Below are the code and all the weights of a small trained network. Each question names an input and a class and asks about switching units off, where a switched-off unit gives its printed mean instead of its output.

import numpy as np


def w(rows, s, z=0):
    codes = np.array(rows[::2]) - 128.0
    scale = np.full(codes.shape[1], s)
    scale[-1] = z or s
    return codes * scale


def norm(h):
    return h / np.sqrt((h * h).mean(-1, keepdims=True) + 1e-5)


def f(y):
    return np.maximum(y, 0)


def log_softmax(a):
    a = a - a.max(-1, keepdims=True)
    return a - np.log(np.exp(a).sum(-1, keepdims=True))


def net(x, mask):
    res = np.array(x, float).reshape(1, 2) / 4 @ E
    u = 0
    for l in range(2):
        y = f(norm(res) @ A[l][:, :-1].T + A[l][:, -1])
        res = res + np.where(mask[u : u + 13], y, B[l][:, -1]) @ B[l][:, :-1]
        u += 13
    return log_softmax(norm(res)[-1] @ U[:, :-1].T + U[:, -1])


A, B = {}, {}
E = w([
[73,29,63,254,223,102,110],'x0',
[22,189,63,147,40,95,222],'x1',
],0.0087)
A[0] = w([
[141,170,75,88,36,105,157,120],'L0N0',
[148,83,56,133,99,97,125,35],'L0N1',
[104,187,137,83,72,104,158,120],'L0N2',
[146,151,83,111,107,128,137,53],'L0N3',
[110,126,162,124,173,173,147,105],'L0N4',
[141,142,125,129,125,103,138,29],'L0N5',
[106,114,83,138,35,176,76,103],'L0N6',
[141,182,170,98,186,189,121,1],'L0N7',
[184,105,112,97,116,119,70,185],'L0N8',
[142,115,81,142,122,82,92,216],'L0N9',
[128,97,100,162,138,134,124,169],'L0N10',
[19,191,178,167,253,194,180,63],'L0N11',
[145,165,102,104,127,27,127,107],'L0N12',
],0.008,0.003)
B[0] = w([
[78,171,254,171,186,145,93,254],'L0N0',
[152,145,158,158,161,147,110,158],'L0N1',
[189,67,29,125,40,137,112,249],'L0N2',
[136,116,86,101,166,66,124,149],'L0N3',
[116,132,138,100,128,98,125,148],'L0N4',
[129,98,115,97,134,143,170,128],'L0N5',
[117,78,117,70,190,135,190,164],'L0N6',
[104,122,98,147,116,92,98,177],'L0N7',
[117,118,167,144,136,124,188,216],'L0N8',
[148,118,147,113,90,122,135,201],'L0N9',
[155,173,132,114,80,74,124,209],'L0N10',
[138,87,142,123,93,124,128,194],'L0N11',
[114,122,142,114,162,130,142,159],'L0N12',
],0.018,0.0052)
A[1] = w([
[125,85,121,206,140,189,72,80],'L1N0',
[51,163,82,150,84,145,157,124],'L1N1',
[161,244,129,81,120,168,124,104],'L1N2',
[144,82,18,190,173,100,94,64],'L1N3',
[132,100,36,158,137,132,137,120],'L1N4',
[141,132,94,166,131,116,120,9],'L1N5',
[93,107,82,197,144,83,110,2],'L1N6',
[100,107,148,187,138,105,144,85],'L1N7',
[117,148,129,160,75,56,187,108],'L1N8',
[180,170,146,99,250,150,71,24],'L1N9',
[153,186,119,66,160,164,140,136],'L1N10',
[85,124,103,177,98,91,120,123],'L1N11',
[15,195,88,151,144,164,181,84],'L1N12',
],0.015,0.0032)
B[1] = w([
[64,125,95,108,166,154,185,161],'L1N0',
[179,118,168,201,186,68,139,194],'L1N1',
[177,112,80,61,92,136,57,170],'L1N2',
[164,156,125,44,37,165,92,179],'L1N3',
[113,109,87,66,107,179,90,153],'L1N4',
[145,104,102,104,137,144,85,141],'L1N5',
[164,149,124,93,55,117,73,190],'L1N6',
[148,145,98,111,79,138,98,206],'L1N7',
[59,123,98,121,163,184,153,253],'L1N8',
[90,151,188,249,213,104,179,163],'L1N9',
[78,106,61,136,72,151,123,143],'L1N10',
[186,124,182,117,145,103,122,211],'L1N11',
[112,122,209,199,214,131,161,172],'L1N12',
],0.015,0.011)
U = w([
[202,135,128,67,30,155,46,218],'0',
[154,139,233,239,211,97,155,243],'1',
[8,108,95,100,138,203,214,194],'2',
[113,182,81,145,136,84,150,11],'3',
[132,193,87,137,123,63,179,24],'4',
[130,165,72,180,112,106,164,12],'5',
[119,157,77,120,171,63,126,2],'6',
],0.015,0.0053)

Each question gives the input, the list of numbers given to net, and the class t.
The units are the neurons (one row each of A and B). Each row of codes is followed by its name. A weight is (code - 128) times the scale printed after its matrix; where a second scale follows, it is the last column's (A, B and U).
mask holds one flag per neuron, layer by layer. A switched-off neuron (its flag False) gives its mean, the last column of its row in B, instead of its output. The means were averaged over made-up inputs and are rounded, as every weight is.
A unit's drop is (log p(t) with every unit on - log p(t) with that unit switched off) / (log p(t) with every unit on - log p(t) with every unit switched off).
The circuit of an input: a set's keep is (log p(t) with only the set's units on - log p(t) with every unit switched off) / (log p(t) with every unit on - log p(t) with every unit switched off). Starting from the 12 units with the biggest drops (on a tie, the unit counted first), units are removed one at a time, each time the one whose removal leaves the highest keep (on an exact tie, the one counted first), for as long as the keep stays at least 0.8.
circuit, biggest first: the units of the circuit, biggest drop first
k most important neurons: the k neurons with the biggest drops, biggest first
drop when u is switched off: that unit's drop, to one decimal
input [0,1], class 2: circuit, biggest first : (L0N2, L0N0, L1N0)
input [-3,1], class 2: 4 most important neurons : (L0N10, L0N2, L0N0, L1N0)
input [3,2], class 2: circuit, biggest first : (L1N8)
input [1,-3], class 2: 4 most important neurons : (L0N0, L0N8, L1N1, L1N11)
input [0,2], class 2: circuit, biggest first : (L0N2, L0N0, L1N0)
input [-7,8], class 1: circuit, biggest first : (L1N12, L1N1)
input [6,8], class 1: 2 most important neurons : (L0N2, L1N12)
input [7,7], class 0: 3 most important neurons : (L0N0, L1N3, L1N6)
input [-3,3], class 2: 2 most important neurons : (L0N10, L0N2)
input [-5,-7], class 1: 2 most important neurons : (L1N9, L0N2)
input [-6,7], class 1: 3 most important neurons : (L0N0, L0N10, L1N1)
input [5,-5], class 0: 2 most important neurons : (L0N0, L1N3)
input [6,7], class 1: 3 most important neurons : (L0N2, L1N12, L1N1)
input [1,2], class 2: most important neuron : (L1N6)
input [1,5], class 1: drop when L0N0 is switched off : 1.6
input [8,-6], class 0: drop when L0N0 is switched off : 2.4
input [-4,7], class 1: drop when L0N0 is switched off : 1.5
input [6,-5], class 0: drop when L0N0 is switched off : 3.2
